Here is a tiny trained network, its code and every weight. The questions are about switching its units off for an input and a class, where a switched-off unit gives its printed mean instead of its output.

import numpy as np


def w(rows, s, z=0):
    codes = np.array(rows[::2]) - 128.0
    scale = np.full(codes.shape[1], s)
    scale[-1] = z or s
    return codes * scale


def norm(h):
    return h / np.sqrt((h * h).mean(-1, keepdims=True) + 1e-5)


def f(y):
    return y / 2 * (1 + np.tanh(0.7978845608 * (y + 0.044715 * y**3)))


def log_softmax(a):
    a = a - a.max(-1, keepdims=True)
    return a - np.log(np.exp(a).sum(-1, keepdims=True))


def net(x, mask):
    res = np.array(x, float).reshape(1, 7) / 4 @ E
    u = 0
    for l in range(3):
        y = f(norm(res) @ A[l][:, :-1].T + A[l][:, -1])
        res = res + np.where(mask[u : u + 4], y, B[l][:, -1]) @ B[l][:, :-1]
        u += 4
    return log_softmax(norm(res)[-1] @ U[:, :-1].T + U[:, -1])


A, B = {}, {}
E = w([
[126,128,127,130,134,127,129,131,133,134,132,119],'x0',
[15,98,164,182,100,121,67,76,217,89,207,171],'x1',
[153,158,145,202,253,116,130,50,140,124,35,168],'x2',
[136,129,127,127,123,130,126,126,131,131,129,136],'x3',
[121,128,123,132,124,130,136,127,125,129,126,133],'x4',
[160,143,229,126,115,151,236,106,134,101,157,105],'x5',
[133,123,127,131,130,123,127,127,131,124,128,121],'x6',
],0.0055)
A[0] = w([
[164,151,47,22,100,141,166,215,75,167,139,77,76],'L0N0',
[211,155,89,168,205,129,127,133,71,161,41,135,29],'L0N1',
[156,112,2,53,143,100,71,181,63,193,68,113,5],'L0N2',
[70,101,74,146,57,139,62,154,147,81,204,128,96],'L0N3',
],0.004,0.0025)
B[0] = w([
[154,98,152,239,135,133,90,137,120,89,122,153,254],'L0N0',
[99,124,97,17,149,72,151,102,106,121,115,156,216],'L0N1',
[93,156,121,131,32,127,93,59,112,82,118,66,221],'L0N2',
[131,123,119,81,113,104,109,148,155,254,114,110,205],'L0N3',
],0.0088,0.0043)
A[1] = w([
[253,63,157,135,156,139,219,228,29,80,162,166,33],'L1N0',
[205,118,142,227,22,153,124,171,64,77,133,65,78],'L1N1',
[90,109,17,162,154,64,17,118,98,164,104,164,252],'L1N2',
[140,180,177,141,180,127,164,87,80,151,151,111,3],'L1N3',
],0.0051,0.0015)
B[1] = w([
[67,97,161,123,214,84,169,198,192,255,169,153,206],'L1N0',
[110,85,149,187,155,208,112,162,66,152,169,50,252],'L1N1',
[196,128,94,107,165,198,143,212,164,57,129,160,255],'L1N2',
[147,166,92,154,88,153,62,155,172,164,97,146,144],'L1N3',
],0.0066,0.0056)
A[2] = w([
[97,66,207,179,151,88,131,63,112,207,132,127,137],'L2N0',
[135,168,225,165,168,34,213,35,130,177,93,174,61],'L2N1',
[104,130,185,109,48,106,184,110,97,164,212,72,54],'L2N2',
[185,144,110,253,150,202,90,112,189,67,129,162,3],'L2N3',
],0.0063,0.0021)
B[2] = w([
[155,155,128,148,154,62,176,75,91,120,139,133,223],'L2N0',
[97,156,93,129,2,112,121,143,130,175,158,50,254],'L2N1',
[146,102,133,80,221,151,143,29,105,51,91,214,205],'L2N2',
[98,128,233,205,132,167,102,155,133,62,129,160,232],'L2N3',
],0.0085,0.0044)
U = w([
[158,86,122,194,64,196,66,181,61,89,119,54,72],'0',
[116,84,86,56,84,124,77,185,209,214,168,157,194],'1',
[153,81,185,191,224,123,188,160,92,188,185,119,186],'2',
[127,94,162,54,156,128,162,7,133,86,164,188,176],'3',
[180,172,41,49,183,94,136,121,84,57,55,154,65],'4',
[119,135,175,178,188,177,80,176,203,62,109,197,111],'5',
[136,192,95,89,73,64,203,138,136,226,107,57,193],'6',
[88,180,184,224,39,93,138,83,147,97,169,113,8],'7',
],0.014,0.0016)

Each question gives the input, the list of numbers given to net, and the class t.
The units are the neurons (one row each of A and B). Each row of codes is followed by its name. A weight is (code - 128) times the scale printed after its matrix; where a second scale follows, it is the last column's (A, B and U).
mask holds one flag per neuron, layer by layer. A switched-off neuron (its flag False) gives its mean, the last column of its row in B, instead of its output. The means were averaged over made-up inputs and are rounded, as every weight is.
A unit's drop is (log p(t) with every unit on - log p(t) with that unit switched off) / (log p(t) with every unit on - log p(t) with every unit switched off).
The circuit of an input: a set's keep is (log p(t) with only the set's units on - log p(t) with every unit switched off) / (log p(t) with every unit on - log p(t) with every unit switched off). Starting from all 12 units, units are removed one at a time, each time the one whose removal leaves the highest keep (on an exact tie, the one counted first), for as long as the keep stays at least 0.8.
circuit, biggest first: the units of the circuit, biggest drop first
unit that matters most: the unit with the biggest drop
k most important neurons: the k neurons with the biggest drops, biggest first
k most important neurons of layer l: the k neurons of layer l with the biggest drops, biggest first
drop of u: that unit's drop, to one decimal
input [7,-8,4,-6,-3,8,6], class 6: unit that matters most -> L2N1
input [1,3,6,-1,5,4,3], class 7: 2 most important neurons -> (L1N2; L2N1)
input [8,5,0,6,3,-1,-8], class 1: 2 most important neurons -> (L0N3; L0N0)
input [1,0,2,1,-7,-5,5], class 4: 2 most important neurons of layer 0 -> (L0N0; L0N1)
input [4,4,-5,1,2,1,4], class 3: 2 most important neurons -> (L2N2; L1N2)
input [2,0,2,7,-3,-8,-8], class 4: 3 most important neurons -> (L0N0; L1N1; L0N2)
input [3,0,8,5,-7,0,-7], class 4: circuit, biggest first -> (L0N1; L1N0)
input [1,-2,7,-1,-1,0,3], class 4: 2 most important neurons -> (L0N1; L1N0)
input [-2,7,5,8,3,1,-7], class 7: 3 most important neurons of layer 2 -> (L2N1; L2N2; L2N0)
input [3,-1,2,6,3,8,0], class 6: 2 most important neurons -> (L0N0; L2N1)
input [-7,4,7,2,-1,8,-7], class 7: 2 most important neurons -> (L2N1; L1N2)
input [6,-1,2,3,-5,8,2], class 6: circuit, biggest first -> (L0N0; L2N1)
input [-5,-1,7,6,-3,-6,6], class 4: 2 most important neurons -> (L0N1; L0N0)
input [-3,-7,-2,-2,-3,1,-1], class 2: circuit, biggest first -> (L1N0)
input [-8,0,3,-1,5,1,-4], class 6: 2 most important neurons -> (L1N2; L2N1)
input [3,7,-7,-6,-7,1,4], class 3: 3 most important neurons of layer 1 -> (L1N2; L1N3; L1N0)
input [6,6,0,2,1,-6,1], class 1: 3 most important neurons -> (L0N3; L0N0; L2N2)
input [2,-3,6,-1,-3,0,3], class 4: 2 most important neurons -> (L0N1; L1N0)
input [6,1,6,-4,1,6,8], class 7: 2 most important neurons of layer 1 -> (L1N3; L1N0)
input [5,0,-6,4,-7,1,4], class 2: unit that matters most -> L0N0
input [4,4,-1,-1,2,-3,-4], class 1: 2 most important neurons of layer 0 -> (L0N3; L0N0)
input [3,2,8,-2,-4,1,-4], class 7: 2 most important neurons of layer 2 -> (L2N1; L2N2)
input [-7,-3,1,-1,-2,-3,-3], class 4: drop of L2N1 -> 0.1
input [-4,7,-5,7,6,8,2], class 3: drop of L2N2 -> 0.2
input [7,5,-2,2,4,7,-8], class 3: drop of L2N2 -> 0.5
input [-2,0,3,-5,0,2,-7], class 6: drop of L1N2 -> 0.5
input [5,4,-7,-6,0,5,4], class 3: circuit, biggest first -> (L2N2)
input [-2,-7,-3,2,8,1,1], class 2: 2 most important neurons -> (L1N0; L0N0)
